Below are the code and all the weights of a small trained network. Each question names an input and a class and asks about switching units off, where a switched-off unit gives its printed mean instead of its output.

import numpy as np


def w(rows, s, z=0):
    codes = np.array(rows[::2]) - 128.0
    scale = np.full(codes.shape[1], s)
    scale[-1] = z or s
    return codes * scale


def norm(h):
    return h / np.sqrt((h * h).mean(-1, keepdims=True) + 1e-5)


def f(y):
    return y / 2 * (1 + np.tanh(0.7978845608 * (y + 0.044715 * y**3)))


def log_softmax(a):
    a = a - a.max(-1, keepdims=True)
    return a - np.log(np.exp(a).sum(-1, keepdims=True))


def net(x, mask):
    res = np.array(x, float).reshape(1, 3) / 4 @ E
    u = 0
    for l in range(2):
        y = f(norm(res) @ A[l][:, :-1].T + A[l][:, -1])
        res = res + np.where(mask[u : u + 6], y, B[l][:, -1]) @ B[l][:, :-1]
        u += 6
    return log_softmax(norm(res)[-1] @ U[:, :-1].T + U[:, -1])


A, B = {}, {}
E = w([
[75,118,175,199,87,114,105,138,93,122],'x0',
[62,132,124,103,85,119,184,165,192,149],'x1',
[138,110,118,107,138,3,121,165,148,129],'x2',
],0.011)
A[0] = w([
[113,181,214,88,255,131,108,112,14,172,119],'0.n0',
[17,239,148,205,58,60,64,108,81,129,61],'0.n1',
[157,180,38,140,144,144,138,158,182,152,252],'0.n2',
[100,106,132,147,129,132,232,185,137,141,115],'0.n3',
[153,80,101,87,145,87,143,201,134,69,103],'0.n4',
[134,128,122,117,82,42,152,115,99,103,79],'0.n5',
],0.0072,0.0022)
B[0] = w([
[106,94,120,117,15,148,162,157,143,111,189],'0.n0',
[128,72,76,2,174,105,158,42,125,131,254],'0.n1',
[95,94,113,79,64,121,150,60,91,149,176],'0.n2',
[202,119,127,175,50,132,131,209,89,116,182],'0.n3',
[101,101,179,160,179,178,96,127,119,133,171],'0.n4',
[187,88,141,216,148,214,109,156,205,154,167],'0.n5',
],0.0085,0.0068)
A[1] = w([
[114,137,113,124,89,193,133,71,145,151,141],'1.n0',
[202,149,91,160,153,131,100,114,29,82,65],'1.n1',
[100,145,68,96,126,41,102,193,195,150,251],'1.n2',
[134,70,100,111,87,131,110,133,84,99,208],'1.n3',
[141,189,170,120,75,122,123,119,147,73,83],'1.n4',
[166,112,102,123,108,35,2,144,137,139,81],'1.n5',
],0.0081,0.0023)
B[1] = w([
[100,108,138,172,215,90,45,151,117,102,237],'1.n0',
[65,147,8,135,106,107,177,174,102,143,179],'1.n1',
[119,159,114,153,152,168,97,100,70,99,212],'1.n2',
[183,168,158,97,102,89,154,133,175,224,253],'1.n3',
[161,106,112,153,142,192,139,243,153,123,122],'1.n4',
[66,170,123,130,138,195,110,145,115,96,203],'1.n5',
],0.011,0.0062)
U = w([
[89,100,63,38,223,80,150,17,55,164,188],'0',
[64,146,115,182,229,199,23,172,92,79,149],'1',
[103,168,28,133,2,123,147,213,91,190,172],'2',
[222,69,199,136,182,75,97,120,197,202,151],'3',
[201,213,189,174,120,80,134,97,180,20,11],'4',
[212,178,173,194,148,53,204,132,149,19,7],'5',
[188,168,191,185,160,82,216,124,127,50,3],'6',
],0.0087,0.0044)

Each question gives the input, the list of numbers given to net, and the class t.
The units are the neurons (one row each of A and B). Each row of codes is followed by its name. A weight is (code - 128) times the scale printed after its matrix; where a second scale follows, it is the last column's (A, B and U).
mask holds one flag per neuron, layer by layer. A switched-off neuron (its flag False) gives its mean, the last column of its row in B, instead of its output. The means were averaged over made-up inputs and are rounded, as every weight is.
A unit's drop is (log p(t) with every unit on - log p(t) with that unit switched off) / (log p(t) with every unit on - log p(t) with every unit switched off).
The circuit of an input: a set's keep is (log p(t) with only the set's units on - log p(t) with every unit switched off) / (log p(t) with every unit on - log p(t) with every unit switched off). Starting from all 12 units, units are removed one at a time, each time the one whose removal leaves the highest keep (on an exact tie, the one counted first), for as long as the keep stays at least 0.8.
units of the circuit, in order: the units of the circuit, biggest drop first
unit that matters most: the unit with the biggest drop
top k neurons: the k neurons with the biggest drops, biggest first
top k neurons in layer l: the k neurons of layer l with the biggest drops, biggest first
input [2,0,2], class 3: units of the circuit, in order -> 0.n5
input [8,-7,-4], class 0: units of the circuit, in order -> 0.n1; 1.n5
input [6,-3,8], class 1: top 2 neurons in layer 0 -> 0.n5; 0.n2
input [4,4,-3], class 0: top 3 neurons in layer 0 -> 0.n1; 0.n5; 0.n0
input [-2,8,-8], class 1: top 2 neurons in layer 0 -> 0.n0; 0.n1
input [8,7,1], class 0: top 2 neurons -> 0.n1; 0.n0
input [-1,1,3], class 3: top 2 neurons in layer 0 -> 0.n4; 0.n5
input [2,2,-3], class 3: units of the circuit, in order -> 1.n1; 1.n5
input [7,-8,7], class 2: top 3 neurons -> 1.n1; 1.n0; 0.n0
input [-4,-8,-3], class 2: top 3 neurons -> 1.n1; 0.n1; 0.n0
input [-5,-6,4], class 2: top 2 neurons -> 0.n1; 1.n1
input [-2,2,-2], class 3: top 3 neurons -> 0.n1; 1.n1; 1.n0
input [7,-8,1], class 2: top 3 neurons in layer 0 -> 0.n0; 0.n2; 0.n4
input [5,-4,-1], class 0: top 3 neurons -> 0.n1; 0.n3; 0.n5
input [-2,3,-7], class 1: top 2 neurons -> 0.n1; 1.n0
input [-7,-3,8], class 1: units of the circuit, in order -> 0.n1; 1.n5
input [4,-8,-5], class 2: units of the circuit, in order -> 1.n1; 0.n0
input [-7,4,-8], class 1: top 3 neurons -> 0.n1; 1.n0; 1.n3
input [3,5,7], class 1: unit that matters most -> 1.n2
input [3,-5,-3], class 2: unit that matters most -> 1.n1
input [3,3,1], class 3: top 3 neurons in layer 0 -> 0.n3; 0.n1; 0.n5
